Each row is followed by roughly how far along a hidden order it lies, from 0 to 15. A new part has a new order.
In the rows, 128 means zero.
[152 134 131 143 148 130 128 133 147 107 128  41 121  76 119 126 125 159
 128 115 125] : 15
[128 135 134 119 147 136 186 117 127 102 123 135 118 125 143 131 131 118
 148 127 122] : 15
[135 129 132 134 130 130 127 126 134 124 131 144 126 143 125 125 120 137
 132 126 130] : 15
[111 128 132 111 133 140 115 121 140 145 130 210 137 139 125 139 140 101
 125  98 124] : 15
[135 140 123 125 149 133 119 120 143 123 137 255 125 140 112 137 149 135
 139 103 130] : 15
[114 134 130 132 117 121 132 120 131 132 133 131 130 127 123 131 128 141
 124 146 131] : 15
[158 129 141 133 126 127 154 120 133  95 134 245 111 160 123 122 124 122
 125 125 128] : 15
[103 133 125 125  86 111 152 130 112 145 143 145 132 113 130 133 125 117
  96 168 125] : 15
[150 129 127 137 122 129 127 136 126 116 135 128 120 142 124 125 150 140
 130 141 126] : 15
[121 126 134 127 129 126 135 121 127 123 138 113 124 143 135 133 130 127
 134 140 133] : 15
[117 125 119 136  97 125  89 160 123 165 140 159 144 145 122 126 128 125
 102 127 131] : 15
[128 127 134 143 127 123 137 118 127 145 133 111 136 145 132 132 137 119
 124 146 131] : 15
[106 125 130 132 138 119  99 110 135 134 123 115 140 108 130 132 128 137
 136 118 130] : 0
